Here is a tiny trained network, its code and every weight. The questions are about switching its units off for an input and a class, where a switched-off unit gives its printed mean instead of its output.

import numpy as np


def w(rows, s, z=0):
    codes = np.array(rows[::2]) - 128.0
    scale = np.full(codes.shape[1], s)
    scale[-1] = z or s
    return codes * scale


def norm(h):
    return h / np.sqrt((h * h).mean(-1, keepdims=True) + 1e-5)


def f(y):
    return y / 2 * (1 + np.tanh(0.7978845608 * (y + 0.044715 * y**3)))


def log_softmax(a):
    a = a - a.max(-1, keepdims=True)
    return a - np.log(np.exp(a).sum(-1, keepdims=True))


def net(x, mask):
    res = np.array(x, float).reshape(1, 3) / 4 @ E
    u = 0
    for l in range(3):
        y = f(norm(res) @ A[l][:, :-1].T + A[l][:, -1])
        res = res + np.where(mask[u : u + 3], y, B[l][:, -1]) @ B[l][:, :-1]
        u += 3
    return log_softmax(norm(res)[-1] @ U[:, :-1].T + U[:, -1])


A, B = {}, {}
E = w([
[162,107,124,119,164],'x0',
[201,111,90,176,80],'x1',
[127,146,231,254,192],'x2',
],0.0068)
A[0] = w([
[164,170,210,159,83,221],'0.n0',
[80,240,172,92,155,66],'0.n1',
[225,136,49,254,49,4],'0.n2',
],0.0072,0.0023)
B[0] = w([
[216,73,110,199,113,215],'0.n0',
[146,155,143,85,171,192],'0.n1',
[195,177,248,9,140,252],'0.n2',
],0.011,0.0037)
A[1] = w([
[108,169,85,1,27,37],'1.n0',
[30,183,189,114,230,119],'1.n1',
[225,58,110,182,140,7],'1.n2',
],0.0061,0.0021)
B[1] = w([
[220,77,148,226,126,253],'1.n0',
[248,146,137,2,71,209],'1.n1',
[135,123,135,95,144,153],'1.n2',
],0.0084,0.0045)
A[2] = w([
[147,70,7,142,90,94],'2.n0',
[199,122,202,204,150,252],'2.n1',
[168,139,161,195,63,206],'2.n2',
],0.011,0.0016)
B[2] = w([
[2,159,92,223,182,175],'2.n0',
[66,118,52,153,80,254],'2.n1',
[64,121,125,67,186,188],'2.n2',
],0.0092,0.011)
U = w([
[65,116,53,245,83,254],'0',
[196,150,161,67,65,2],'1',
],0.011,0.00054)

Each question gives the input, the list of numbers given to net, and the class t.
The units are the neurons (one row each of A and B). Each row of codes is followed by its name. A weight is (code - 128) times the scale printed after its matrix; where a second scale follows, it is the last column's (A, B and U).
mask holds one flag per neuron, layer by layer. A switched-off neuron (its flag False) gives its mean, the last column of its row in B, instead of its output. The means were averaged over made-up inputs and are rounded, as every weight is.
A unit's drop is (log p(t) with every unit on - log p(t) with that unit switched off) / (log p(t) with every unit on - log p(t) with every unit switched off).
The circuit of an input: a set's keep is (log p(t) with only the set's units on - log p(t) with every unit switched off) / (log p(t) with every unit on - log p(t) with every unit switched off). Starting from all 9 units, units are removed one at a time, each time the one whose removal leaves the highest keep (on an exact tie, the one counted first), for as long as the keep stays at least 0.8.
circuit, biggest first: the units of the circuit, biggest drop first
k most important neurons: the k neurons with the biggest drops, biggest first
drop when u is switched off: that unit's drop, to one decimal
input [2,-7,5], class 1: circuit, biggest first => 1.n1
input [8,-7,-8], class 0: circuit, biggest first => 0.n2, 2.n0
input [8,5,-6], class 0: 2 most important neurons => 2.n0, 1.n1
input [8,-6,-6], class 0: 3 most important neurons => 0.n2, 2.n0, 1.n0
input [3,-5,4], class 1: 4 most important neurons => 1.n1, 2.n0, 0.n1, 1.n0
input [8,6,-8], class 0: 2 most important neurons => 2.n0, 1.n1
input [5,-3,-8], class 0: 2 most important neurons => 0.n2, 2.n0
input [6,-3,-5], class 0: drop when 0.n2 is switched off => 3.0
input [-3,6,1], class 1: drop when 0.n2 is switched off => 1.4
input [-2,6,2], class 1: drop when 0.n2 is switched off => 1.4
input [-2,3,-1], class 1: drop when 0.n2 is switched off => 1.6
